Each row has a name. Each piece below is followed by the name of the row it came from. Each question is about the rows just above it.

kavo: 162  68  78 121  97
Raku: 199 152 123 138  95
fodes: 166  79  73 118  94
Lamog:  68 231 141 100 129
buzeg: 108 196 152 123 138
duriv: 124  94 114 125 118
bar: 141 231  68 153 143
runar:  83 106 113 110 114
buket: 190  52 113 151 122
Where do 196 152 123 138 appear? -> buzeg
Which row holds  68 231? -> Lamog
 68 231 141 -> Lamog
The row with 121  97 is -> kavo
108 196 152 123 138 is in which row? -> buzeg
231 141 -> Lamog
199 152 -> Raku

kavo: 191  72  81 182  99  85 202 123 184  98 228
Petum: 223  70 148 112  46 133 159 175  71 205 113
buket: 121 137 137  95 121 148 111 132 125 113 151
bar: 182  99  85 202 123 182  98 107  87 130 160
Kefi: 147 111 121 108 128 136  90 130 126 123 152
Raku:  86 147 206  89 172 155 109 120 158 156  81
buzeg:  86 153 121 128 108 137  96 174  98 144 220
Gunev: 151 109 125  70 121 106  89 145  73 105 179
fodes: 172  73  88 130  86 131 188 116  56 112 109
duriv: 132 110 126 114 121 119  94 136 140 115 138
182  99  85 202 123 184  98 -> kavo
Where do 223  70 148 112  46 appear? -> Petum
121 108 128 -> Kefi
137 137 -> buket
132 110 126 114 121 119  94 136 -> duriv
182  99  85 202 123 182  98 107  87 130 160 -> bar
 98 107 -> bar

Petum: 139 146  75 172 158  68  87
Kefi: 182 191 173  37 162 129  95
buket: 110 133 100  61 155 160 127
duriv: 130 169 147 110 197  55 132
buzeg: 105  29 146 158 172  75 211
runar: 151 163 134 101 183  71  96
bar: 173 166 105  32 191 111  46
Gunev: 106 138  58   9 200 154  94
105  29 146 158 172  75 is in which row? -> buzeg
105  32 -> bar

Raku:  60 104 217  70 135 148  69 114 128  74 192 183  47  57 142 152  57 185  92  46 129 108  29
fodes: 139 123 116 162 149 194 194 110 124 104 178 157 143 121 136 118 169 123  48  95 134  95  92
Petum: 155  66  85 125 132 148 106 109  90 135 102 151 139 112  86 104  87 130 132  94 143 128 118
runar: 157 143  84 169 129 161 179 118 111 126 115 122 175 150 109 113 156 106 103 138 122 117 152
Gunev: 152 148  53 160 105 119 174 134 129 145  79  96 215 159  92 103 158 121 112 177  71 131 192
bar: 128 199 219 188 161  93  75 156  66  75 117 198 125  91 155  89  75 160  45 126 137  54  92
duriv: 121 156 111 116 107 105 123 146 112 110  90 111 147 130 119 123  90 147 128 169  95 119 164
Kefi: 154  83  93 188  75 161 219  94 159 116 134  67 224 178  76 145 205 104  91 149  48 140 185
Lamog: 134 126 185 148 128 167 164 132 105  56 150 132 111 131 155 153 111 132  88 140 125  87 120
The row with 156  66 is -> bar
119 174 134 129 145  79  96 215 159  92 103 -> Gunev
134 129 145  79  96 215 159  92 103 158 -> Gunev
160 105 119 174 -> Gunev
 93 188  75 161 219 -> Kefi
Where do  90 135 appear? -> Petum
The row with 111 116 107 105 123 146 112 110  90 111 147 is -> duriv

duriv: 106 145 124 123 112 142 121 146 115 140 133  98 153 113 149 110 158  99 146  78 187  65 188  88 143
buzeg:  75 155 105 124 127 111 141 113 137 121 125 118 150 107 159  96 146 119 134 126 105 146 101 158  97
fodes: 162 112 143 138 132 134 111 142 144 104 136 132 111 154  79 160  91 167  88 154 105 152 130 105 157
buket: 120 143 136 131 122 124 131 124 136 117 140 118 132 145  92 167  84 148 101 178 101 170  67 152 104
runar: 173  92 154 120 125 126 132 138 119 118 134 128 131 133 111 153  84 168  87 160 104 138 131 127 131
Petum:  93 148 113 135 165  75 181  83 171 108 151 129 143  90 169  79 184  87 177  91 173 113 136 111 139
Kefi: 149 100 136 123 143 117 133 134  94 166 104 160  76 187  98 151 105 166 116 144 124 128 130 120 129
bar: 101 151 119 126 134 141 128 149  80 177  73 183  76 187  82 205  63 190  40 217  56 197  55 185  83
Gunev: 187  82 205  61 190  40 217  56 142 110 138 131 123 113 123 121 131 114 156  92 160  91 158 107 151
Raku: 137  90 194  73 194  59 200  51 188  75 197  70 183  66 173  68 185  72 155 105 124 127 128 116 146
187  82 205  63 190  40 217  56 -> bar
Where do  72 155 105 124 127 appear? -> Raku

Lamog: 197 166 194 211 204  60  90
buket: 197 166 194 211 204 182 222
duriv:  36 128 168 205 163 169 140
runar:  98  60 120  47  89 134 170
fodes: 197 166 194 211 204  62 222
kavo: 197 194 211 166  50 120 172
Kefi:  53  48 102 206 121 186  52
197 166 194 211 204 182 222 is in which row? -> buket
197 166 194 211 204  62 is in which row? -> fodes
The row with  60 120  47 is -> runar
102 206 121 -> Kefi
Which row holds 194 211 204  60  90? -> Lamog
197 166 194 211 204  60 -> Lamog

duriv: 152  84 164 107 140 115
runar: 152  84 164 107  37  99
Petum:  84 152  59  76  63 106
bar: 152  84 164 107 140  88
152  84 164 107  37  99 -> runar
Where do 152  84 164 107 140 115 appear? -> duriv

